Below is a small trained network, with its code and all its weights. Each question gives an input and a class and asks what happens when units are switched off, that is, made to give their printed mean instead of their output.

import numpy as np


def w(rows, s, z=0):
    codes = np.array(rows[::2]) - 128.0
    scale = np.full(codes.shape[1], s)
    scale[-1] = z or s
    return codes * scale


def norm(h):
    return h / np.sqrt((h * h).mean(-1, keepdims=True) + 1e-5)


def f(y):
    return y / 2 * (1 + np.tanh(0.7978845608 * (y + 0.044715 * y**3)))


def log_softmax(a):
    a = a - a.max(-1, keepdims=True)
    return a - np.log(np.exp(a).sum(-1, keepdims=True))


def net(x, mask):
    res = np.array(x, float).reshape(1, 5) / 4 @ E
    u = 0
    for l in range(4):
        y = f(norm(res) @ A[l][:, :-1].T + A[l][:, -1])
        res = res + np.where(mask[u : u + 4], y, B[l][:, -1]) @ B[l][:, :-1]
        u += 4
    return log_softmax(norm(res)[-1] @ U[:, :-1].T + U[:, -1])


A, B = {}, {}
E = w([
[255,186,84,131,145],'x0',
[116,238,78,160,163],'x1',
[168,225,213,58,100],'x2',
[26,159,62,43,76],'x3',
[152,175,167,194,171],'x4',
],0.006)
A[0] = w([
[209,253,71,184,75,72],'L0N0',
[169,135,226,127,151,177],'L0N1',
[210,103,98,24,170,135],'L0N2',
[186,188,45,203,106,1],'L0N3',
],0.0049,0.0031)
B[0] = w([
[138,109,2,92,162,236],'L0N0',
[179,66,209,157,123,254],'L0N1',
[50,208,188,91,219,183],'L0N2',
[155,91,65,46,120,139],'L0N3',
],0.0063,0.0017)
A[1] = w([
[148,206,188,45,22,241],'L1N0',
[77,189,146,95,139,254],'L1N1',
[36,62,92,152,72,132],'L1N2',
[203,254,6,156,210,119],'L1N3',
],0.0075,0.00096)
B[1] = w([
[129,8,126,28,109,197],'L1N0',
[180,53,111,114,142,162],'L1N1',
[53,127,84,209,177,189],'L1N2',
[225,211,2,126,129,254],'L1N3',
],0.0094,0.0062)
A[2] = w([
[167,151,36,145,117,5],'L2N0',
[50,57,28,191,88,109],'L2N1',
[65,80,63,163,159,161],'L2N2',
[195,69,206,254,100,103],'L2N3',
],0.0083,0.0017)
B[2] = w([
[211,109,103,57,154,216],'L2N0',
[96,180,104,160,72,252],'L2N1',
[2,228,135,161,48,223],'L2N2',
[181,159,186,161,183,221],'L2N3',
],0.0098,0.0048)
A[3] = w([
[248,198,45,109,186,8],'L3N0',
[211,99,135,90,136,77],'L3N1',
[113,155,64,90,61,81],'L3N2',
[150,140,92,134,97,64],'L3N3',
],0.011,0.0016)
B[3] = w([
[130,180,115,63,106,247],'L3N0',
[69,131,58,223,122,179],'L3N1',
[156,143,229,139,206,175],'L3N2',
[89,152,60,231,2,142],'L3N3',
],0.0095,0.011)
U = w([
[222,195,31,72,142,248],'0',
[129,10,145,21,124,93],'1',
[232,94,225,172,207,57],'2',
[6,152,119,186,92,17],'3',
],0.015,0.0015)

Each question gives the input, the list of numbers given to net, and the class t.
The units are the neurons (one row each of A and B). Each row of codes is followed by its name. A weight is (code - 128) times the scale printed after its matrix; where a second scale follows, it is the last column's (A, B and U).
mask holds one flag per neuron, layer by layer. A switched-off neuron (its flag False) gives its mean, the last column of its row in B, instead of its output. The means were averaged over made-up inputs and are rounded, as every weight is.
A unit's drop is (log p(t) with every unit on - log p(t) with that unit switched off) / (log p(t) with every unit on - log p(t) with every unit switched off).
The circuit of an input: a set's keep is (log p(t) with only the set's units on - log p(t) with every unit switched off) / (log p(t) with every unit on - log p(t) with every unit switched off). Starting from the 12 units with the biggest drops (on a tie, the unit counted first), units are removed one at a time, each time the one whose removal leaves the highest keep (on an exact tie, the one counted first), for as long as the keep stays at least 0.8.
units of the circuit, in order: the units of the circuit, biggest drop first
k most important neurons: the k neurons with the biggest drops, biggest first
k most important neurons of layer l: the k neurons of layer l with the biggest drops, biggest first
drop when u is switched off: that unit's drop, to one decimal
input [-1,3,-8,-7,-2], class 3: units of the circuit, in order	(L2N2)
input [2,-2,3,-6,5], class 2: units of the circuit, in order	(L0N1 L1N3)
input [6,-5,3,-5,6], class 2: units of the circuit, in order	(L0N1 L1N3)
input [-3,-1,2,0,1], class 1: 3 most important neurons	(L1N0 L1N3 L3N2)
input [-6,2,5,5,-7], class 1: 2 most important neurons	(L1N0 L3N1)
input [0,-8,8,-7,-6], class 2: 3 most important neurons	(L0N1 L3N0 L2N3)
input [-5,-5,4,6,-2], class 1: 2 most important neurons	(L1N0 L3N1)
input [-3,8,-3,-3,-7], class 3: 3 most important neurons of layer 2	(L2N2 L2N1 L2N3)
input [-1,-3,-4,-2,5], class 2: 2 most important neurons	(L2N3 L1N3)
input [7,-8,1,0,7], class 2: drop when L1N3 is switched off	1.2
input [-1,3,-1,-3,-6], class 3: drop when L0N0 is switched off	0.4
input [0,-8,0,6,-5], class 3: drop when L2N1 is switched off	0.1
input [3,-7,-7,1,-5], class 3: drop when L1N0 is switched off	0.0
input [4,-5,2,-5,2], class 2: units of the circuit, in order	(L1N3)
